Below is a small trained network, with its code and all its weights. Each question gives an input and a target symbol and asks what happens when units are switched off, that is, made to give their printed mean instead of their output.

import numpy as np


def w(rows, s, z=0):
    codes = np.array(rows[::2]) - 128.0
    scale = np.full(codes.shape[1], s)
    scale[-1] = z or s
    return codes * scale


def norm(h):
    return h / np.sqrt((h * h).mean(-1, keepdims=True) + 1e-5)


def f(y):
    return np.maximum(y, 0)


def softmax(a):
    e = np.exp(a - a.max(-1, keepdims=True))
    return e / e.sum(-1, keepdims=True)


def log_softmax(a):
    a = a - a.max(-1, keepdims=True)
    return a - np.log(np.exp(a).sum(-1, keepdims=True))


def net(x, mask):
    ids = ['βεηθμφψ'.index(c) for c in x.split()]
    T = len(ids)
    res = E[ids] + P[:T]
    u = 0
    for l in range(2):
        r = norm(res)
        for j in range(2):
            rows = slice(3 * j, 3 * j + 3)
            q, k, v = (r @ M[l][rows].T for M in (Q, K, V))
            z = softmax(np.where(np.tri(T) > 0, q @ k.T / 3**0.5, -1e9)) @ v
            o = O[l][rows]
            res = res + np.where(mask[u + j], z, o[:, -1]) @ o[:, :-1]
        u += 2
        y = f(norm(res) @ A[l][:, :-1].T + A[l][:, -1])
        res = res + np.where(mask[u : u + 4], y, B[l][:, -1]) @ B[l][:, :-1]
        u += 4
    return log_softmax(norm(res)[-1] @ U[:, :-1].T + U[:, -1])


Q, K, V, O, A, B = {}, {}, {}, {}, {}, {}
E = w([
[84,52,158,45,113,120,55,158,137],'β',
[62,122,93,119,188,152,253,69,107],'ε',
[69,113,192,150,67,151,123,121,187],'η',
[134,90,196,80,72,126,107,109,187],'θ',
[161,140,200,53,101,141,134,106,163],'μ',
[96,226,171,165,74,189,167,108,129],'φ',
[25,142,139,128,155,167,56,117,42],'ψ',
],0.013)
P = w([
[127,118,254,132,185,80,98,151,90],'0',
[173,140,172,96,124,92,159,161,50],'1',
[100,196,153,99,204,100,98,140,139],'2',
[109,142,125,89,126,163,148,189,120],'3',
[88,200,113,89,153,99,110,145,149],'4',
[106,143,107,87,82,160,143,161,112],'5',
[92,193,94,89,119,100,112,119,157],'6',
[117,144,91,91,55,164,138,129,117],'7',
[110,189,69,96,107,105,98,84,176],'8',
[139,135,77,92,47,180,111,81,130],'9',
[118,181,70,128,77,116,116,64,180],'10',
],0.011)
Q[0] = w([
[78,235,93,94,114,57,58,86,202],'L0H1',
[127,175,76,141,236,2,150,138,193],'L0H1',
[234,88,175,252,211,55,94,237,110],'L0H1',
[130,119,56,147,138,96,91,134,79],'L0H2',
[125,112,151,168,133,147,108,162,129],'L0H2',
[103,242,109,130,87,186,115,108,141],'L0H2',
],0.0094)
K[0] = w([
[141,61,44,109,64,254,138,94,89],'L0H1',
[195,69,194,167,103,201,131,173,78],'L0H1',
[135,99,216,167,195,72,193,207,104],'L0H1',
[109,77,150,122,190,97,122,196,49],'L0H2',
[112,164,146,149,108,99,113,119,124],'L0H2',
[94,159,136,153,127,171,174,57,134],'L0H2',
],0.01)
V[0] = w([
[145,119,138,201,70,103,126,89,194],'L0H1',
[71,107,70,225,142,81,101,135,99],'L0H1',
[116,126,105,150,193,130,254,66,106],'L0H1',
[89,66,88,114,200,125,123,176,122],'L0H2',
[167,148,141,188,84,145,75,175,134],'L0H2',
[136,147,115,141,149,141,198,84,132],'L0H2',
],0.0089)
O[0] = w([
[37,217,165,128,120,88,149,168,120,3],'L0H1',
[132,236,101,151,211,56,189,140,148,65],'L0H1',
[58,121,13,126,75,7,135,91,59,9],'L0H1',
[102,187,123,230,75,110,174,81,147,35],'L0H2',
[159,147,48,108,252,73,69,146,49,89],'L0H2',
[118,1,113,107,29,114,100,131,91,117],'L0H2',
],0.0074,0.0054)
A[0] = w([
[84,107,125,84,99,78,158,75,101,159],'L0N1',
[134,129,31,143,47,5,97,109,68,119],'L0N2',
[137,113,149,108,127,100,116,132,96,67],'L0N3',
[167,109,133,60,71,180,123,2,174,250],'L0N4',
],0.0086,0.002)
B[0] = w([
[80,128,94,88,74,119,156,155,156,149],'L0N1',
[175,125,119,151,9,91,186,61,102,149],'L0N2',
[112,130,163,141,166,149,151,147,101,135],'L0N3',
[120,147,113,165,116,94,142,184,136,249],'L0N4',
],0.016,0.013)
Q[1] = w([
[61,151,131,189,54,164,199,167,130],'L1H1',
[78,152,127,191,150,175,179,112,48],'L1H1',
[167,138,84,162,134,113,20,58,70],'L1H1',
[95,187,118,254,96,218,110,86,128],'L1H2',
[100,127,181,115,177,80,166,239,128],'L1H2',
[130,128,18,87,12,151,105,107,182],'L1H2',
],0.0085)
K[1] = w([
[117,158,53,112,27,133,150,74,164],'L1H1',
[149,177,131,130,108,172,177,132,190],'L1H1',
[109,182,110,83,197,222,20,254,126],'L1H1',
[166,97,90,148,111,137,153,27,62],'L1H2',
[180,72,177,96,108,118,111,179,179],'L1H2',
[38,118,35,144,81,150,221,62,125],'L1H2',
],0.008)
V[1] = w([
[81,105,254,149,186,159,101,134,145],'L1H1',
[107,133,107,145,129,167,236,116,144],'L1H1',
[207,85,200,147,187,96,79,42,134],'L1H1',
[139,148,170,144,50,99,190,114,186],'L1H2',
[189,140,136,96,203,130,54,112,44],'L1H2',
[130,158,120,145,107,174,98,147,74],'L1H2',
],0.0075)
O[1] = w([
[168,101,208,35,46,76,74,177,127,204],'L1H1',
[143,129,74,201,200,158,70,86,67,136],'L1H1',
[70,1,75,60,32,106,190,150,46,3],'L1H1',
[124,103,124,60,90,137,113,189,134,230],'L1H2',
[87,232,74,182,174,246,128,59,148,15],'L1H2',
[114,115,180,94,87,112,113,65,216,170],'L1H2',
],0.0071,0.0033)
A[1] = w([
[57,137,153,147,160,113,174,183,140,212],'L1N1',
[156,106,220,27,78,184,30,103,114,1],'L1N2',
[151,152,150,213,147,168,102,134,204,72],'L1N3',
[156,2,187,40,150,104,41,140,43,191],'L1N4',
],0.0088,0.0017)
B[1] = w([
[145,153,76,71,93,151,132,125,199,172],'L1N1',
[159,107,57,149,106,139,99,143,202,246],'L1N2',
[124,109,155,100,125,79,140,63,52,188],'L1N3',
[62,117,182,142,174,21,250,217,76,209],'L1N4',
],0.011,0.013)
U = w([
[71,23,175,152,95,23,89,192,25,188],'β',
[91,52,7,111,60,159,114,157,219,3],'ε',
[143,90,136,130,25,177,23,84,130,244],'η',
[55,221,181,111,84,129,120,67,97,250],'θ',
[158,121,47,254,185,85,134,115,112,81],'μ',
[125,47,79,99,37,76,122,31,36,230],'φ',
[164,76,204,250,115,155,120,97,80,32],'ψ',
],0.0071,0.0019)

Each question gives the input, a string of symbols that net reads in full, and the target symbol t.
The units are the heads (3 rows each of Q, K, V and O) and the neurons (one row each of A and B). Each row of codes is followed by its name. A weight is (code - 128) times the scale printed after its matrix; where a second scale follows, it is the last column's (O, A, B and U).
mask holds one flag per unit, layer by layer, with each layer's heads first. A switched-off unit (its flag False) gives its mean, the last column of its rows in O or B, instead of its output. The means were averaged over made-up inputs and are rounded, as every weight is.
A unit's drop is (log p(t) with every unit on - log p(t) with that unit switched off) / (log p(t) with every unit on - log p(t) with every unit switched off).
The circuit of an input: a set's keep is (log p(t) with only the set's units on - log p(t) with every unit switched off) / (log p(t) with every unit on - log p(t) with every unit switched off). Starting from all 12 units, units are removed one at a time, each time the one whose removal leaves the highest keep (on an exact tie, the one counted first), for as long as the keep stays at least 0.8.
units of the circuit, in order: the units of the circuit, biggest drop first
most important unit: the unit with the biggest drop
top k neurons: the k neurons with the biggest drops, biggest first
input φ ψ φ φ η μ ψ η η, target η: units of the circuit, in order => [L1N4, L1H1]
input ε ψ φ θ θ β φ φ ψ φ, target μ: most important unit => L0H1
input φ φ ε θ β β η, target ψ: units of the circuit, in order => [L1H1, L0H1, L1N3]
input ε θ μ θ φ η ψ μ η θ, target θ: top 2 neurons => [L1N2, L0N1]
input θ φ φ μ ψ φ ε μ β φ, target ψ: units of the circuit, in order => [L1H1, L0H1, L1N3, L1H2]
input φ ψ η φ η ψ ε β, target φ: units of the circuit, in order => [L0H1, L0N2]
input ψ φ ψ ψ φ ψ ψ φ β μ, target β: top 4 neurons => [L1N4, L0N4, L1N1, L0N1]
input ε ψ ψ, target μ: units of the circuit, in order => [L0H1, L1H1, L0H2]
input β ε β θ, target ψ: units of the circuit, in order => [L1H1, L0H1, L1N3, L0N1]
input φ ψ ψ ψ, target η: units of the circuit, in order => [L1H2, L0N4, L1N4]
input ψ φ ψ φ φ, target η: top 2 neurons => [L1N4, L0N2]
input η η ε η β, target θ: top 2 neurons => [L1N2, L1N3]
input ψ ψ ψ φ ε μ θ, target β: units of the circuit, in order => [L1H2, L1N4]
input β β β β ψ β θ ψ ε θ η, target η: top 3 neurons => [L1N4, L0N1, L1N1]
input ψ φ μ θ ε η ψ ψ, target μ: units of the circuit, in order => [L1H1]
input φ θ μ ψ ε η η φ, target θ: top 3 neurons => [L1N2, L0N1, L1N3]
input ε ψ β β η β, target θ: units of the circuit, in order => [L0H1, L1H1, L1N2, L0H2]
input ψ φ ψ φ ψ, target η: units of the circuit, in order => [L1H2, L1N4, L0H2]
input θ φ ψ φ φ φ φ η ψ φ, target θ: top 3 neurons => [L1N2, L0N4, L1N3]
input φ ε θ φ φ η μ, target θ: units of the circuit, in order => [L1H1, L1N2, L0H1]
input β ψ β φ ψ, target ε: top 3 neurons => [L1N2, L0N2, L0N4]
input ψ ψ ψ φ ψ, target θ: most important unit => L1H2
input ε ψ η, target μ: units of the circuit, in order => [L0H1, L1H1]
input ε φ ψ θ β ψ ψ η θ, target θ: units of the circuit, in order => [L0H1, L1H1, L1N2]
input ψ φ φ, target ε: top 2 neurons => [L0N4, L1N2]
input η η ε φ β θ μ ψ θ μ, target η: top 4 neurons => [L1N4, L0N1, L1N3, L0N2]
input ψ ε θ β, target η: top 3 neurons => [L1N4, L0N1, L1N1]
